Here is a tiny trained network, its code and every weight. The questions are about switching its units off for an input and a class, where a switched-off unit gives its printed mean instead of its output.

import numpy as np


def w(rows, s, z=0):
    codes = np.array(rows[::2]) - 128.0
    scale = np.full(codes.shape[1], s)
    scale[-1] = z or s
    return codes * scale


def f(y):
    return np.maximum(y, 0)


def log_softmax(a):
    a = a - a.max(-1, keepdims=True)
    return a - np.log(np.exp(a).sum(-1, keepdims=True))


def net(x, mask):
    res = np.array(x, float).reshape(1, 3) / 4 @ E
    y = f(res @ A[0][:, :-1].T + A[0][:, -1])
    res = res + np.where(mask, y, B[0][:, -1]) @ B[0][:, :-1]
    return log_softmax(res[-1] @ U[:, :-1].T + U[:, -1])


A, B = {}, {}
E = w([
[126,188,32],'x0',
[151,17,58],'x1',
[9,109,114],'x2',
],0.011)
A[0] = w([
[161,10,44,58],'N0',
[216,146,134,80],'N1',
[125,212,47,131],'N2',
[105,170,55,72],'N3',
[230,142,129,88],'N4',
[229,144,126,76],'N5',
[115,80,215,115],'N6',
[138,99,202,25],'N7',
[57,121,112,4],'N8',
[119,170,63,37],'N9',
[200,141,136,82],'N10',
[121,221,175,13],'N11',
[40,115,122,42],'N12',
[158,196,28,123],'N13',
[127,162,58,44],'N14',
[122,90,199,34],'N15',
[163,75,93,37],'N16',
],0.011,0.0033)
B[0] = w([
[107,235,255,246],'N0',
[35,99,101,187],'N1',
[152,78,155,205],'N2',
[143,77,150,177],'N3',
[47,111,94,198],'N4',
[58,102,99,196],'N5',
[160,44,132,188],'N6',
[166,62,143,165],'N7',
[67,96,113,158],'N8',
[153,71,160,167],'N9',
[31,105,83,175],'N10',
[108,180,238,188],'N11',
[37,108,67,172],'N12',
[161,61,164,213],'N13',
[161,53,170,168],'N14',
[173,64,120,166],'N15',
[112,167,177,176],'N16',
],0.0097,0.011)
U = w([
[5,106,47,102],'0',
[134,221,232,116],'1',
[237,30,126,103],'2',
[163,162,80,248],'3',
[198,178,10,103],'4',
[205,178,4,103],'5',
[151,203,54,100],'6',
],0.011,0.017)

Each question gives the input, the list of numbers given to net, and the class t.
The units are the neurons (one row each of A and B). Each row of codes is followed by its name. A weight is (code - 128) times the scale printed after its matrix; where a second scale follows, it is the last column's (A, B and U).
mask holds one flag per neuron, in row order. A switched-off neuron (its flag False) gives its mean, the last column of its row in B, instead of its output. The means were averaged over made-up inputs and are rounded, as every weight is.
A unit's drop is (log p(t) with every unit on - log p(t) with that unit switched off) / (log p(t) with every unit on - log p(t) with every unit switched off).
The circuit of an input: a set's keep is (log p(t) with only the set's units on - log p(t) with every unit switched off) / (log p(t) with every unit on - log p(t) with every unit switched off). Starting from the 12 units with the biggest drops (on a tie, the unit counted first), units are removed one at a time, each time the one whose removal leaves the highest keep (on an exact tie, the one counted first), for as long as the keep stays at least 0.8.
units of the circuit, in order: the units of the circuit, biggest drop first
most important unit: the unit with the biggest drop
top k neurons: the k neurons with the biggest drops, biggest first
drop of u: that unit's drop, to one decimal
input [7,8,6], class 1: units of the circuit, in order => (N0)
input [-7,4,6], class 2: top 4 neurons => (N6 N15 N4 N1)
input [-4,-3,2], class 2: units of the circuit, in order => (N0 N4)
input [-2,-2,-1], class 3: top 2 neurons => (N0 N13)
input [4,0,-3], class 2: units of the circuit, in order => (N13 N0)
input [-8,0,6], class 2: top 2 neurons => (N6 N15)
input [4,3,0], class 2: top 2 neurons => (N11 N13)
input [8,8,-8], class 0: top 3 neurons => (N4 N5 N1)
input [-3,-7,8], class 0: top 3 neurons => (N12 N0 N8)
input [7,6,-1], class 2: top 2 neurons => (N13 N14)
input [1,-3,2], class 3: top 2 neurons => (N0 N16)
input [-3,-1,2], class 3: top 3 neurons => (N13 N0 N2)
input [8,8,-3], class 1: top 2 neurons => (N0 N16)
input [2,3,2], class 3: most important unit => N11
input [6,0,-8], class 0: drop of N4 => 0.1
input [-2,6,-1], class 1: drop of N0 => 0.2
input [2,-2,0], class 3: drop of N0 => 1.7
input [1,6,-3], class 1: drop of N0 => 0.7
